Below is a small trained network, with its code and all its weights. Each question gives an input and a class and asks what happens when units are switched off, that is, made to give their printed mean instead of their output.

import numpy as np


def w(rows, s, z=0):
    codes = np.array(rows[::2]) - 128.0
    scale = np.full(codes.shape[1], s)
    scale[-1] = z or s
    return codes * scale


def f(y):
    return np.maximum(y, 0)


def log_softmax(a):
    a = a - a.max(-1, keepdims=True)
    return a - np.log(np.exp(a).sum(-1, keepdims=True))


def net(x, mask):
    res = np.array(x, float).reshape(1, 6) / 4 @ E
    y = f(res @ A[0][:, :-1].T + A[0][:, -1])
    res = res + np.where(mask, y, B[0][:, -1]) @ B[0][:, :-1]
    return log_softmax(res[-1] @ U[:, :-1].T + U[:, -1])


A, B = {}, {}
E = w([
[153,174,188,252],'x0',
[120,133,141,122],'x1',
[201,62,244,112],'x2',
[157,106,80,150],'x3',
[255,229,97,81],'x4',
[168,98,59,159],'x5',
],0.0095)
A[0] = w([
[185,153,185,168,154],'n1',
[211,46,124,123,91],'n2',
[142,147,149,219,205],'n3',
[205,236,133,118,192],'n4',
[109,70,189,163,187],'n5',
[135,120,157,244,216],'n6',
[140,185,61,21,171],'n7',
[174,193,87,82,176],'n8',
[84,42,133,156,254],'n9',
[149,252,120,124,218],'n10',
[165,59,117,86,158],'n11',
[107,89,26,92,183],'n12',
[14,208,113,169,184],'n13',
[170,138,143,68,185],'n14',
[66,130,92,56,211],'n15',
[248,126,172,93,150],'n16',
[118,82,91,68,226],'n17',
[157,52,187,69,165],'n18',
[132,167,170,167,160],'n19',
],0.013,0.0062)
B[0] = w([
[212,65,71,69,202],'n1',
[125,121,144,118,190],'n2',
[164,174,109,45,208],'n3',
[160,68,103,178,248],'n4',
[129,129,126,32,214],'n5',
[147,186,111,35,226],'n6',
[127,150,153,204,241],'n7',
[173,138,145,218,222],'n8',
[45,197,140,90,243],'n9',
[170,125,69,195,236],'n10',
[91,93,230,97,194],'n11',
[79,181,151,142,235],'n12',
[102,176,40,121,228],'n13',
[98,47,229,188,198],'n14',
[28,116,123,255,228],'n15',
[172,28,208,112,234],'n16',
[27,100,186,157,221],'n17',
[109,125,242,69,227],'n18',
[183,132,54,123,178],'n19',
],0.0087,0.013)
U = w([
[57,167,128,162,192],'0',
[136,170,168,239,67],'1',
[121,253,83,108,157],'2',
[199,171,65,184,122],'3',
[88,132,201,99,250],'4',
[132,67,199,166,69],'5',
[161,193,162,40,48],'6',
[203,74,134,108,41],'7',
],0.012,0.0026)

Each question gives the input, the list of numbers given to net, and the class t.
The units are the neurons (one row each of A and B). Each row of codes is followed by its name. A weight is (code - 128) times the scale printed after its matrix; where a second scale follows, it is the last column's (A, B and U).
mask holds one flag per neuron, in row order. A switched-off neuron (its flag False) gives its mean, the last column of its row in B, instead of its output. The means were averaged over made-up inputs and are rounded, as every weight is.
A unit's drop is (log p(t) with every unit on - log p(t) with that unit switched off) / (log p(t) with every unit on - log p(t) with every unit switched off).
The circuit of an input: a set's keep is (log p(t) with only the set's units on - log p(t) with every unit switched off) / (log p(t) with every unit on - log p(t) with every unit switched off). Starting from the 12 units with the biggest drops (on a tie, the unit counted first), units are removed one at a time, each time the one whose removal leaves the highest keep (on an exact tie, the one counted first), for as long as the keep stays at least 0.8.
units of the circuit, in order: the units of the circuit, biggest drop first
unit that matters most: the unit with the biggest drop
k most important neurons: the k neurons with the biggest drops, biggest first
drop when u is switched off: that unit's drop, to one decimal
input [1,-1,6,-7,6,8], class 7: units of the circuit, in order	n1
input [3,5,1,8,6,-1], class 7: units of the circuit, in order	n16, n1
input [-3,-3,1,5,5,8], class 5: 2 most important neurons	n16, n11
input [-8,-8,0,0,2,7], class 1: units of the circuit, in order	n7, n8
input [2,-2,0,-3,7,5], class 3: 4 most important neurons	n10, n18, n8, n11
input [0,-1,7,-6,3,-6], class 5: 2 most important neurons	n14, n18
input [0,2,1,8,7,-8], class 5: 2 most important neurons	n16, n14
input [-2,-5,-1,5,-7,5], class 0: 2 most important neurons	n16, n18
input [-8,-3,6,5,2,3], class 5: 2 most important neurons	n16, n14
input [8,-1,3,-4,0,-2], class 6: 2 most important neurons	n6, n3
input [-1,-8,-7,-7,7,-8], class 1: drop when n7 is switched off	0.2
input [6,3,-7,6,1,-6], class 3: drop when n10 is switched off	0.3
input [-1,-3,-1,5,6,7], class 1: 2 most important neurons	n8, n7
input [1,-8,1,-1,0,3], class 6: unit that matters most	n15
input [-6,5,-4,-8,0,-8], class 0: drop when n13 is switched off	0.2
